Here is a tiny trained network, its code and every weight. The questions are about switching its units off for an input and a class, where a switched-off unit gives its printed mean instead of its output.

import numpy as np


def w(rows, s, z=0):
    codes = np.array(rows[::2]) - 128.0
    scale = np.full(codes.shape[1], s)
    scale[-1] = z or s
    return codes * scale


def norm(h):
    return h / np.sqrt((h * h).mean(-1, keepdims=True) + 1e-5)


def f(y):
    return y / 2 * (1 + np.tanh(0.7978845608 * (y + 0.044715 * y**3)))


def log_softmax(a):
    a = a - a.max(-1, keepdims=True)
    return a - np.log(np.exp(a).sum(-1, keepdims=True))


def net(x, mask):
    res = np.array(x, float).reshape(1, 5) / 4 @ E
    u = 0
    for l in range(2):
        y = f(norm(res) @ A[l][:, :-1].T + A[l][:, -1])
        res = res + np.where(mask[u : u + 10], y, B[l][:, -1]) @ B[l][:, :-1]
        u += 10
    return log_softmax(norm(res)[-1] @ U[:, :-1].T + U[:, -1])


A, B = {}, {}
E = w([
[232,12,167,96,175,73,169,95,87,120],'x0',
[196,137,194,170,217,145,148,118,99,187],'x1',
[55,82,227,100,135,122,74,243,122,102],'x2',
[134,163,140,203,254,42,46,67,41,138],'x3',
[130,57,146,171,128,45,202,227,229,73],'x4',
],0.006)
A[0] = w([
[217,118,103,141,96,190,190,94,127,148,122],'0.n1',
[114,160,96,211,175,63,46,116,123,102,23],'0.n2',
[74,185,74,158,124,65,145,155,165,59,5],'0.n3',
[138,153,156,102,100,154,96,159,54,167,208],'0.n4',
[84,73,117,72,68,140,147,255,218,131,15],'0.n5',
[123,129,165,234,190,64,148,165,180,88,201],'0.n6',
[176,141,122,122,174,129,161,91,155,133,69],'0.n7',
[117,36,187,96,73,173,161,182,158,121,82],'0.n8',
[60,222,132,111,110,155,94,75,161,133,135],'0.n9',
[176,141,225,148,225,161,141,103,96,156,197],'0.n10',
],0.0077,0.0025)
B[0] = w([
[116,29,144,153,124,42,128,217,96,129,207],'0.n1',
[89,196,185,115,148,99,155,147,246,31,186],'0.n2',
[199,126,237,94,102,114,114,1,44,166,168],'0.n3',
[191,125,80,172,132,144,130,161,39,136,181],'0.n4',
[99,110,62,167,184,161,147,166,180,40,255],'0.n5',
[194,73,179,157,118,95,139,193,61,209,231],'0.n6',
[131,99,112,165,155,133,101,181,155,159,155],'0.n7',
[140,167,144,120,99,42,131,56,164,67,219],'0.n8',
[106,130,113,151,119,193,72,96,75,140,204],'0.n9',
[172,89,207,187,192,6,158,173,110,164,230],'0.n10',
],0.0067,0.0069)
A[1] = w([
[209,63,159,95,163,118,82,184,53,140,134],'1.n1',
[132,28,79,169,61,60,187,45,154,89,241],'1.n2',
[52,156,212,76,95,117,107,200,71,95,161],'1.n3',
[129,70,170,138,170,114,147,104,184,91,59],'1.n4',
[163,170,3,147,227,129,175,83,138,186,19],'1.n5',
[73,167,56,175,129,215,110,173,92,134,2],'1.n6',
[94,249,108,146,91,139,120,119,143,65,89],'1.n7',
[91,153,147,180,249,113,76,167,123,208,226],'1.n8',
[138,140,146,37,51,162,167,178,132,249,154],'1.n9',
[226,43,93,86,84,63,170,132,117,205,66],'1.n10',
],0.0076,0.0018)
B[1] = w([
[187,223,141,90,181,149,178,79,131,156,254],'1.n1',
[150,158,122,153,216,143,103,209,101,88,252],'1.n2',
[202,104,130,146,161,121,207,123,122,153,167],'1.n3',
[137,208,103,80,137,165,108,145,183,119,185],'1.n4',
[170,28,193,191,198,178,155,242,159,139,154],'1.n5',
[65,33,118,112,125,206,141,141,95,179,182],'1.n6',
[134,122,166,74,136,130,124,98,84,220,186],'1.n7',
[216,104,158,205,173,161,168,206,126,109,243],'1.n8',
[165,147,157,181,187,108,143,156,118,93,134],'1.n9',
[171,179,255,186,162,161,95,45,69,219,242],'1.n10',
],0.0075,0.007)
U = w([
[43,75,71,110,89,254,93,117,77,197,153],'0',
[88,38,114,120,58,42,152,81,196,215,2],'1',
[146,130,84,106,126,82,154,183,239,8,173],'2',
[122,176,147,70,30,79,94,11,102,200,91],'3',
[230,129,219,205,179,107,139,167,77,205,182],'4',
],0.011,0.0053)

Each question gives the input, the list of numbers given to net, and the class t.
The units are the neurons (one row each of A and B). Each row of codes is followed by its name. A weight is (code - 128) times the scale printed after its matrix; where a second scale follows, it is the last column's (A, B and U).
mask holds one flag per neuron, layer by layer. A switched-off neuron (its flag False) gives its mean, the last column of its row in B, instead of its output. The means were averaged over made-up inputs and are rounded, as every weight is.
A unit's drop is (log p(t) with every unit on - log p(t) with that unit switched off) / (log p(t) with every unit on - log p(t) with every unit switched off).
The circuit of an input: a set's keep is (log p(t) with only the set's units on - log p(t) with every unit switched off) / (log p(t) with every unit on - log p(t) with every unit switched off). Starting from the 12 units with the biggest drops (on a tie, the unit counted first), units are removed one at a time, each time the one whose removal leaves the highest keep (on an exact tie, the one counted first), for as long as the keep stays at least 0.8.
circuit, biggest first: the units of the circuit, biggest drop first
most important unit: the unit with the biggest drop
k most important neurons: the k neurons with the biggest drops, biggest first
k most important neurons of layer l: the k neurons of layer l with the biggest drops, biggest first
drop of u: that unit's drop, to one decimal
input [6,6,5,-7,1], class 2: 3 most important neurons	(0.n5; 0.n8; 0.n6)
input [-1,1,-8,-6,7], class 2: circuit, biggest first	(0.n5; 0.n10)
input [5,-6,2,-4,-8], class 3: circuit, biggest first	(1.n8; 0.n10)
input [1,-3,-6,-8,-8], class 0: 2 most important neurons	(0.n10; 0.n6)
input [-6,-3,-3,1,1], class 3: most important unit	0.n3
input [-6,8,-2,-7,2], class 2: 3 most important neurons	(0.n1; 1.n10; 0.n8)
input [7,6,5,-8,5], class 2: 2 most important neurons	(0.n5; 0.n8)
input [-3,-4,2,2,6], class 2: 3 most important neurons	(0.n5; 1.n10; 0.n10)
input [-6,2,1,-2,5], class 2: 2 most important neurons	(0.n5; 1.n10)
input [-5,-7,-2,4,-5], class 0: 2 most important neurons of layer 0	(0.n9; 0.n8)
input [-6,4,4,-4,8], class 2: drop of 0.n5	0.3
input [-2,-8,-4,8,-1], class 3: drop of 1.n1	0.0
input [5,-8,6,3,-1], class 2: drop of 0.n6	0.1
input [-4,1,-2,0,0], class 0: most important unit	0.n9
